Look-ups in named tables: a row name and a column name give one cell, copied from the table.

lelal =
cols = rula, sike
mago: [2.3, 6.6]
zepitu: [8.4, 3.2]
minanid: [5.9, 8.9]
zume: [9.8, 7.2]
fifem: [6.8, 3.8]
paforel: [5.5, 3.4]
kozava: [3.8, 4.6]
zedupeb: [4.2, 4.2]
pafolez: [4.3, 8.6]
geda: [7.4, 6.7]

sike of zedupeb is 4.2
sike of kozava is 4.6
rula of kozava is 3.8
rula of zedupeb is 4.2
sike of mago is 6.6
rula of zume is 9.8
rula of fifem is 6.8
sike of fifem is 3.8
rula of minanid is 5.9
sike of zume is 7.2
sike of minanid is 8.9
sike of pafolez is 8.6
Row with the largest rula: zume

Table guz
|  | pap | domuvot |
|---|---|---|
| godod | -97 | -19 |
| fupef | 47 | 11 |
| fene | -8 | -10 |
| zili | 27 | -61 |
| luruzes | 57 | -62 |

What is the pap of fene in guz?
-8
What is the domuvot of luruzes in guz?
-62
What is the pap of luruzes in guz?
57
What is the domuvot of zili in guz?
-61
What is the pap of godod in guz?
-97
What is the domuvot of godod in guz?
-19
What is the pap of fupef in guz?
47
What is the domuvot of fupef in guz?
11
What is the domuvot of fene in guz?
-10
What is the pap of zili in guz?
27
Which row has the largest pap? luruzes

Table losad
,fopif,peba,ruv,suv,gopot,zopo,gor
lal,-8127,-4888,29689,-36128,-59223,73958,1592
livu,-54925,-4885,-55410,-39754,15308,-62500,-18323
bodela,44795,-55633,-2284,-35253,-4431,-15264,38471
datib,-57901,-14704,-62938,-52471,-38050,-44521,40441
nuro,-25575,-83237,5469,-58125,4929,-27770,-35894
vuzig,-35235,60174,48299,14945,-32510,-7183,39747
baludek,-25099,-24455,1696,4219,-17216,-85283,67313
vati,-23311,18231,92730,-31300,3489,-2807,9687
paf,-61326,-4945,73469,19912,-16150,-32871,-28342
tikipi,-34457,-49480,14474,-78289,-50442,26343,7471
gumaf,-11032,7680,89270,34393,-15262,24833,-20964
sapa,-10592,2839,45954,-17151,-55063,13133,64127
dirinek,-79242,-2465,61761,-12418,-36757,-22021,5207
zunon,62252,-73262,-3773,10721,16434,-2612,-40105

What is the zopo of lal in losad?
73958
What is the suv of datib in losad?
-52471
What is the suv of sapa in losad?
-17151
What is the zopo of datib in losad?
-44521
What is the peba of baludek in losad?
-24455
What is the peba of datib in losad?
-14704
What is the gor of vati in losad?
9687
What is the peba of nuro in losad?
-83237
What is the gor of tikipi in losad?
7471
What is the gor of paf in losad?
-28342
What is the peba of vati in losad?
18231
What is the suv of baludek in losad?
4219
What is the fopif of bodela in losad?
44795
What is the gor of lal in losad?
1592
What is the gor of gumaf in losad?
-20964
What is the fopif of zunon in losad?
62252
What is the zopo of bodela in losad?
-15264
What is the ruv of vati in losad?
92730
What is the ruv of datib in losad?
-62938
What is the suv of bodela in losad?
-35253
Which row has the largest fopif? zunon

